Here is a tiny trained network, its code and every weight. The questions are about switching its units off for an input and a class, where a switched-off unit gives its printed mean instead of its output.

import numpy as np


def w(rows, s, z=0):
    codes = np.array(rows[::2]) - 128.0
    scale = np.full(codes.shape[1], s)
    scale[-1] = z or s
    return codes * scale


def f(y):
    return y / 2 * (1 + np.tanh(0.7978845608 * (y + 0.044715 * y**3)))


def log_softmax(a):
    a = a - a.max(-1, keepdims=True)
    return a - np.log(np.exp(a).sum(-1, keepdims=True))


def net(x, mask):
    res = np.array(x, float).reshape(1, 6) / 4 @ E
    y = f(res @ A[0][:, :-1].T + A[0][:, -1])
    res = res + np.where(mask, y, B[0][:, -1]) @ B[0][:, :-1]
    return log_softmax(res[-1] @ U[:, :-1].T + U[:, -1])


A, B = {}, {}
E = w([
[89,83,209,123,150,203,143,104,173,191],'x0',
[126,101,185,73,83,93,160,126,140,97],'x1',
[64,211,156,42,162,147,92,126,129,108],'x2',
[130,116,89,94,126,161,119,143,150,129],'x3',
[112,160,141,215,151,111,122,156,60,212],'x4',
[111,136,115,141,64,99,5,151,184,81],'x5',
],0.011)
A[0] = w([
[143,106,144,112,86,93,154,139,136,104,63],'neuron 1',
[100,186,143,119,188,187,86,137,115,181,59],'neuron 2',
[114,159,138,116,161,124,133,117,103,118,252],'neuron 3',
[160,119,22,87,167,159,185,103,152,70,110],'neuron 4',
[121,150,188,169,136,80,250,132,49,182,155],'neuron 5',
[146,32,48,164,87,153,138,158,132,190,179],'neuron 6',
[135,117,97,207,102,88,31,144,110,126,165],'neuron 7',
[143,127,123,139,139,125,138,111,153,103,111],'neuron 8',
[130,153,130,195,162,122,182,116,86,158,160],'neuron 9',
[131,134,114,154,120,100,76,110,110,125,206],'neuron 10',
[121,198,77,133,141,102,86,125,69,133,136],'neuron 11',
[134,75,126,77,76,94,138,120,159,79,121],'neuron 12',
[135,92,129,151,147,101,132,116,139,120,151],'neuron 13',
[120,171,102,150,127,112,117,144,94,146,61],'neuron 14',
[141,159,130,137,151,124,163,117,137,90,73],'neuron 15',
[132,191,67,149,146,104,85,148,88,127,174],'neuron 16',
[138,147,121,217,189,142,188,119,89,158,168],'neuron 17',
],0.017,0.003)
B[0] = w([
[101,120,170,116,145,155,109,144,152,123,165],'neuron 1',
[27,186,149,87,124,205,113,111,171,202,199],'neuron 2',
[166,134,114,153,156,202,156,110,131,141,169],'neuron 3',
[109,134,194,121,117,106,154,255,109,137,207],'neuron 4',
[82,112,174,106,181,73,145,238,51,149,255],'neuron 5',
[132,111,108,157,87,163,153,159,44,202,225],'neuron 6',
[96,139,131,121,19,32,82,135,149,117,216],'neuron 7',
[128,121,157,138,111,141,112,120,122,140,140],'neuron 8',
[117,66,125,133,167,85,139,115,85,133,217],'neuron 9',
[130,138,142,127,112,100,110,136,181,138,168],'neuron 10',
[163,196,79,117,135,149,160,185,151,100,200],'neuron 11',
[161,96,235,138,160,157,178,159,115,81,205],'neuron 12',
[112,116,115,102,82,158,115,126,110,154,153],'neuron 13',
[183,121,89,143,151,143,156,149,120,93,168],'neuron 14',
[104,76,83,121,97,176,144,156,149,155,145],'neuron 15',
[216,195,112,131,98,146,178,115,159,122,205],'neuron 16',
[168,39,102,172,150,110,115,62,33,113,237],'neuron 17',
],0.019,0.021)
U = w([
[132,135,201,127,1,112,71,187,168,102,155],'0',
[144,36,233,126,155,139,107,133,106,39,6],'1',
[37,108,132,116,208,198,62,52,79,195,103],'2',
[110,49,213,138,137,150,155,221,10,158,201],'3',
[207,172,54,169,77,75,119,165,91,123,2],'4',
[193,93,98,214,3,144,93,130,82,166,36],'5',
[147,197,169,74,146,205,164,188,151,109,231],'6',
],0.0069,0.0045)

Each question gives the input, the list of numbers given to net, and the class t.
The units are the neurons (one row each of A and B). Each row of codes is followed by its name. A weight is (code - 128) times the scale printed after its matrix; where a second scale follows, it is the last column's (A, B and U).
mask holds one flag per neuron, in row order. A switched-off neuron (its flag False) gives its mean, the last column of its row in B, instead of its output. The means were averaged over made-up inputs and are rounded, as every weight is.
A unit's drop is (log p(t) with every unit on - log p(t) with that unit switched off) / (log p(t) with every unit on - log p(t) with every unit switched off).
The circuit of an input: a set's keep is (log p(t) with only the set's units on - log p(t) with every unit switched off) / (log p(t) with every unit on - log p(t) with every unit switched off). Starting from the 12 units with the biggest drops (on a tie, the unit counted first), units are removed one at a time, each time the one whose removal leaves the highest keep (on an exact tie, the one counted first), for as long as the keep stays at least 0.8.
units of the circuit, in order: the units of the circuit, biggest drop first
most important unit: the unit with the biggest drop
top k neurons: the k neurons with the biggest drops, biggest first
drop of u: that unit's drop, to one decimal
input [1,4,-4,-7,-7,1], class 1: units of the circuit, in order	[neuron 5; neuron 6]
input [4,-4,3,4,-3,-2], class 6: units of the circuit, in order	[neuron 17; neuron 5]
input [-4,-5,3,6,8,8], class 0: most important unit	neuron 7
input [-5,4,8,-8,-8,7], class 6: units of the circuit, in order	[neuron 17; neuron 9]
input [-3,-7,8,-1,6,8], class 0: top 2 neurons	[neuron 7; neuron 2]
input [-6,8,-3,2,-1,5], class 0: top 2 neurons	[neuron 7; neuron 17]
input [0,-3,-8,7,-6,8], class 0: top 2 neurons	[neuron 7; neuron 5]
input [-8,-6,7,-6,-1,-7], class 6: top 2 neurons	[neuron 11; neuron 16]
input [8,-2,5,2,-8,-5], class 6: top 2 neurons	[neuron 5; neuron 17]
input [3,-1,5,4,3,3], class 6: top 2 neurons	[neuron 17; neuron 9]
input [-4,-3,6,4,8,1], class 4: top 2 neurons	[neuron 7; neuron 12]
input [0,-6,2,-3,-8,4], class 0: top 2 neurons	[neuron 5; neuron 17]
input [1,8,4,-4,3,4], class 1: top 3 neurons	[neuron 5; neuron 6; neuron 7]
input [7,-6,7,6,-3,-5], class 2: units of the circuit, in order	[neuron 2]
input [-7,2,-4,8,-7,8], class 0: top 2 neurons	[neuron 7; neuron 5]
input [-8,1,4,-7,0,6], class 4: top 2 neurons	[neuron 11; neuron 16]
input [4,3,2,-5,-7,3], class 1: top 2 neurons	[neuron 5; neuron 6]
input [2,3,3,3,3,-1], class 2: drop of neuron 4	0.2
input [5,-7,4,2,-7,4], class 6: drop of neuron 5	0.2
input [-1,5,-8,-6,7,8], class 0: drop of neuron 12	0.0
input [-8,-1,-6,5,4,6], class 4: drop of neuron 16	0.2
input [6,-6,7,7,-7,-6], class 6: top neuron	[neuron 4]
